Each row has a hidden trait or not; one of two labels after the row says which. A new part has a new trait and new labels.
[ -43   -9  -27    4  -23   -2   -1    5   15    4  -16    2  -18    8
   13  -29 -100  -42  -53   21   -6  -24   25] -> q138
[-13  11 -16   3 -12 -10  18   0  48  10  -3  -1 -61  21   2 -26 -18 -18
 -24   8   9   4  13] -> q739
[-16  14 -13  -7 -11  -9  30   1  32   5  -6  -3 -48  20   2 -27 -34 -12
 -20   2  17 -21  18] -> q739
[-13  -3 -11 -29  15  -1  29  16  -1 -27 -11  -5  27  34  11 -12 -10 -39
 -11   4 -18 -60   7] -> q739
[-35  26 -24   6 -35  -9  27 -11  28  30 -37  -2  15  -3  19 -68 -57  20
 -18  29   9  -6  18] -> q138
[ -11  -34  -22    0   -2   -6  -18   17   40   -5   29    7 -127   21
  -23    3 -127 -100  -81   -9   11    1   28] -> q739
[-32  33 -18  15 -26  -6  17   0  35  17 -37  -1  11  16   9 -36 -80 -10
 -33  24  -7 -30   9] -> q138
[-20  28 -12 -15  -3  -8  41   3  22  -1 -25  -7   9  24  14 -12  36  -5
   4  14  -5 -49  12] -> q739
[-24  44 -22   9 -37 -17  18  -8  34  24 -42  -2  32   7   4 -45 -66  19
 -24  15   9 -16   6] -> q739
[-35  14 -23  10 -31  -8  17  -2  23  18 -23   0   9   1  12 -59 -63   2
 -27  24   5 -13  18] -> q138
[-16  21 -16 -10  -3  -9  40   5  23  -5 -20  -6  -5  23   5 -34   8 -15
  -9  11   6 -48  16] -> q739
[ -14   -6  -16   13  -15  -11   11    3   45    3   10    2 -105   18
   -9   -9  -86  -62  -62    0   21  -23   30] -> q739
[ -8  20 -21 -10 -38 -15  23  -4  35  19  -7   0 -66  17 -12 -39 -40  -5
 -26  -4  22  25  13] -> q739
[-31  33 -17  15 -18  -5  12   2  35   6 -35  -2  19  12  11 -36 -57 -27
 -26  31  -9 -39  11] -> q739
[ -9   7 -25  -8 -19 -16  31   0  28  12  -8  -3 -54  11 -14 -27 -54 -18
 -36   0  27 -10  17] -> q739
[-31  11 -23  13 -29  -7  15  -2  28  19 -25  -1   3   3  21 -45 -58 -12
 -34  28   3 -16  24] -> q138
[-41  15 -19   5 -13   1  11   3  20   4 -29  -4  36   9  31 -51 -25 -18
 -18  36 -21 -44  22] -> q138
[ -28    0  -31   17  -39  -10    4   -3   25   21  -14    4  -30   -2
   -3  -44 -113  -18  -51   16   13   -1   17] -> q138
[-20   6 -13  -8  -3  -8  24   7  17  -5  -8  -4 -36  23   4 -25 -20 -34
 -21   8   7 -37  14] -> q739
[ -30   23  -22    6  -30  -10    9   -2   27   19  -31    1   -4   11
   -3  -36 -109  -16  -43   17   -1  -18   12] -> q138
[-12  24 -16  -9 -19 -16  38  -4  36  11 -15  -4 -20  21   3 -35 -20   7
 -15   5  23 -17  13] -> q739
[ -2  15 -18 -33 -16  -8  29   2  19   3 -14  -3  20  30   2 -30   4   7
  -2   2  -4  -2   4] -> q739
[-44  -8  -9   1  24  19  10  25  12 -37 -23  -4  65  19  50 -15  -2 -67
  -8  46 -67 -87  23] -> q138
[  0  30 -22 -15 -37 -18  34 -13  38  31 -20  -3 -40  21 -12 -51 -35  22
 -15  -8  29  22   6] -> q739
[ -8  44 -24 -21 -42 -24  56 -16  20  35 -29  -6   1  12 -15 -61   6  58
   9  -1  43 -25   1] -> q739
[-40  26 -21  14 -35  -7  23  -8  33  28 -32  -2   4  -3  24 -65 -36  12
 -19  29   7 -14  21] -> q138
[-32  29  -8  20 -13  -6   8   4  38   4 -29   0  -5  13   8 -21 -84 -44
 -42  34  -6 -28  14] -> q739
[  3  24 -15 -14 -25 -13  28  -6  37  21  -8  -2 -35  24  -6 -36 -19   4
 -19  -2  18   3   5] -> q739
